Below are the code and all the weights of a small trained network. Each question names an input and a target symbol and asks about switching units off, where a switched-off unit gives its printed mean instead of its output.

import numpy as np


def w(rows, s, z=0):
    codes = np.array(rows[::2]) - 128.0
    scale = np.full(codes.shape[1], s)
    scale[-1] = z or s
    return codes * scale


def f(y):
    return np.maximum(y, 0)


def softmax(a):
    e = np.exp(a - a.max(-1, keepdims=True))
    return e / e.sum(-1, keepdims=True)


def log_softmax(a):
    a = a - a.max(-1, keepdims=True)
    return a - np.log(np.exp(a).sum(-1, keepdims=True))


def net(x, mask):
    ids = ['αβγεζμξπστφψ'.index(c) for c in x.split()]
    T = len(ids)
    res = E[ids] + P[:T]
    u = 0
    for l in range(2):
        r = res
        for j in range(2):
            rows = slice(3 * j, 3 * j + 3)
            q, k, v = (r @ M[l][rows].T for M in (Q, K, V))
            z = softmax(np.where(np.tri(T) > 0, q @ k.T / 3**0.5, -1e9)) @ v
            o = O[l][rows]
            res = res + np.where(mask[u + j], z, o[:, -1]) @ o[:, :-1]
        u += 2
        y = f(res @ A[l][:, :-1].T + A[l][:, -1])
        res = res + np.where(mask[u : u + 8], y, B[l][:, -1]) @ B[l][:, :-1]
        u += 8
    return log_softmax(res[-1] @ U[:, :-1].T + U[:, -1])


Q, K, V, O, A, B = {}, {}, {}, {}, {}, {}
E = w([
[84,107,99,62,240],'α',
[117,214,216,71,166],'β',
[191,169,207,143,91],'γ',
[104,71,172,2,148],'ε',
[213,27,151,151,112],'ζ',
[47,161,217,123,33],'μ',
[152,56,134,110,151],'ξ',
[83,57,87,126,138],'π',
[67,200,65,102,122],'σ',
[178,173,70,192,89],'τ',
[130,71,16,132,164],'φ',
[212,224,128,119,201],'ψ',
],0.0051)
P = w([
[59,73,106,154,207],'0',
[92,128,119,126,157],'1',
[117,153,131,98,114],'2',
[150,163,135,66,82],'3',
[166,182,140,54,44],'4',
[180,186,151,26,1],'5',
],0.0027)
Q[0] = w([
[135,122,100,98,106],'0.h0',
[129,130,132,124,117],'0.h0',
[150,30,140,119,138],'0.h0',
[248,128,91,202,183],'0.h1',
[181,87,96,189,6],'0.h1',
[227,207,221,140,102],'0.h1',
],0.012)
K[0] = w([
[121,115,155,132,115],'0.h0',
[123,131,138,124,143],'0.h0',
[152,117,155,46,142],'0.h0',
[80,253,107,104,8],'0.h1',
[99,210,50,90,169],'0.h1',
[6,115,86,117,84],'0.h1',
],0.013)
V[0] = w([
[150,205,139,143,69],'0.h0',
[98,89,100,119,167],'0.h0',
[113,3,138,120,167],'0.h0',
[154,112,137,135,143],'0.h1',
[147,119,143,98,113],'0.h1',
[154,89,166,205,141],'0.h1',
],0.0055)
O[0] = w([
[157,210,171,154,68,25],'0.h0',
[99,81,83,102,170,188],'0.h0',
[93,3,112,114,203,251],'0.h0',
[118,100,153,136,170,136],'0.h1',
[148,116,161,119,137,145],'0.h1',
[99,78,123,166,168,100],'0.h1',
],0.0047,0.0012)
A[0] = w([
[81,136,165,167,168,4],'0.n0',
[104,138,118,144,148,32],'0.n1',
[124,127,114,137,123,86],'0.n2',
[136,120,122,127,122,88],'0.n3',
[133,119,132,184,131,51],'0.n4',
[129,126,126,126,124,112],'0.n5',
[142,213,138,179,94,151],'0.n6',
[179,43,85,2,72,93],'0.n7',
],0.0074,0.0034)
B[0] = w([
[91,43,98,157,219,128],'0.n0',
[89,87,144,166,156,128],'0.n1',
[117,117,125,119,121,128],'0.n2',
[86,120,157,148,132,128],'0.n3',
[122,158,87,120,102,128],'0.n4',
[124,127,125,124,130,128],'0.n5',
[161,97,100,19,95,163],'0.n6',
[216,81,154,3,105,251],'0.n7',
],0.012,0.0028)
Q[1] = w([
[107,150,141,254,125],'1.h0',
[115,140,160,81,120],'1.h0',
[146,164,172,208,170],'1.h0',
[120,145,123,174,118],'1.h1',
[130,97,81,16,123],'1.h1',
[95,92,137,78,108],'1.h1',
],0.056)
K[1] = w([
[97,17,115,135,142],'1.h0',
[121,167,161,79,111],'1.h0',
[127,49,169,118,244],'1.h0',
[101,81,118,114,119],'1.h1',
[139,254,95,109,66],'1.h1',
[107,159,168,114,69],'1.h1',
],0.032)
V[1] = w([
[71,161,18,136,144],'1.h0',
[4,164,185,63,119],'1.h0',
[162,174,206,115,212],'1.h0',
[114,82,188,193,42],'1.h1',
[101,64,153,154,75],'1.h1',
[169,201,177,188,106],'1.h1',
],0.02)
O[1] = w([
[127,249,94,119,109,46],'1.h0',
[69,79,8,60,100,197],'1.h0',
[177,65,79,145,215,139],'1.h0',
[142,81,119,183,30,45],'1.h1',
[96,95,136,175,57,113],'1.h1',
[228,118,84,127,109,2],'1.h1',
],0.015,0.0067)
A[1] = w([
[190,148,156,174,87,34],'1.n0',
[105,200,238,182,190,175],'1.n1',
[196,195,255,169,88,177],'1.n2',
[172,156,156,205,79,3],'1.n3',
[207,156,127,157,195,39],'1.n4',
[157,93,105,253,163,84],'1.n5',
[142,85,198,172,33,136],'1.n6',
[188,82,99,175,112,93],'1.n7',
],0.0077,0.0042)
B[1] = w([
[87,127,175,104,124,134],'1.n0',
[141,112,38,249,113,251],'1.n1',
[211,98,1,54,125,195],'1.n2',
[104,140,216,119,162,134],'1.n3',
[83,172,177,157,218,154],'1.n4',
[130,81,175,85,149,141],'1.n5',
[137,72,63,136,226,184],'1.n6',
[82,163,159,76,134,150],'1.n7',
],0.0091,0.011)
U = w([
[107,133,90,142,153,246],'α',
[160,99,70,50,175,108],'β',
[216,89,252,78,88,191],'γ',
[52,100,197,116,167,58],'ε',
[160,68,101,196,154,37],'ζ',
[88,83,83,122,27,81],'μ',
[103,127,177,195,116,113],'ξ',
[78,158,171,181,100,108],'π',
[99,232,156,59,95,119],'σ',
[243,180,91,142,87,121],'τ',
[101,167,82,215,126,85],'φ',
[169,177,171,146,211,80],'ψ',
],0.0039,0.013)

Each question gives the input, a string of symbols that net reads in full, and the target symbol t.
The units are the heads (3 rows each of Q, K, V and O) and the neurons (one row each of A and B). Each row of codes is followed by its name. A weight is (code - 128) times the scale printed after its matrix; where a second scale follows, it is the last column's (O, A, B and U).
mask holds one flag per unit, layer by layer, with each layer's heads first. A switched-off unit (its flag False) gives its mean, the last column of its rows in O or B, instead of its output. The means were averaged over made-up inputs and are rounded, as every weight is.
A unit's drop is (log p(t) with every unit on - log p(t) with that unit switched off) / (log p(t) with every unit on - log p(t) with every unit switched off).
The circuit of an input: a set's keep is (log p(t) with only the set's units on - log p(t) with every unit switched off) / (log p(t) with every unit on - log p(t) with every unit switched off). Starting from the 12 units with the biggest drops (on a tie, the unit counted first), units are removed one at a time, each time the one whose removal leaves the highest keep (on an exact tie, the one counted first), for as long as the keep stays at least 0.8.
units of the circuit, in order: the units of the circuit, biggest drop first
most important unit: the unit with the biggest drop
k most important neurons: the k neurons with the biggest drops, biggest first
k most important neurons of layer l: the k neurons of layer l with the biggest drops, biggest first
which heads matter: for each layer, one digit per head in row order, 1 if its drop is at least 0.15 and else 0, layers parted by /
drop of u: that unit's drop, to one decimal
input β μ ζ σ σ ζ, target σ: most important unit : 1.h0
input ε μ γ ψ ε, target ψ: units of the circuit, in order : [1.h1 1.h0 1.n4]
input μ φ μ π ξ, target μ: units of the circuit, in order : [1.h0 1.h1]
input ε β φ ξ ε ξ, target β: 2 most important neurons : [1.n1 0.n7]
input ζ μ φ β α φ, target β: units of the circuit, in order : [1.h0 1.h1]
input ψ ξ τ ζ, target τ: 3 most important neurons : [1.n2 0.n7 1.n1]
input ζ φ ζ ε, target ε: units of the circuit, in order : [1.h1 1.h0 0.n7 1.n2]
input τ φ ε φ β π, target β: which heads matter : 00 / 11
input ψ τ γ τ ζ, target τ: units of the circuit, in order : [1.h0 1.n2 0.n7 1.h1]
input α ε ζ φ ε ζ, target ζ: which heads matter : 10 / 11
input γ ζ μ σ ζ γ, target γ: which heads matter : 00 / 10
input β τ ε ε, target τ: which heads matter : 00 / 10
input β ε γ ε, target γ: units of the circuit, in order : [1.n1 1.h0 1.h1]
input φ τ ζ σ τ α, target τ: 2 most important neurons : [1.n2 0.n7]
input ξ τ φ α ε μ, target μ: most important neuron : [0.n7]
input φ ε ψ τ ζ π, target τ: 2 most important neurons : [1.n2 0.n7]
input ε σ α ξ, target σ: units of the circuit, in order : [1.h0 0.n7 1.n1]
input μ β τ ε, target τ: 2 most important neurons of layer 0 : [0.n7 0.n6]
input τ β ζ φ σ α, target σ: 2 most important neurons : [0.n7 1.n1]
input ε ζ α ψ, target ψ: most important unit : 1.h1
input π ψ ξ ζ ε, target ψ: units of the circuit, in order : [1.h0 1.h1 1.n4]
input ζ τ ε β ζ, target β: drop of 1.h1 : 0.4
input φ ψ β φ σ ξ, target σ: drop of 1.n5 : 0.0
input φ ζ β σ, target σ: drop of 0.h0 : 0.1
input ψ γ ζ φ, target γ: drop of 1.h0 : 0.3
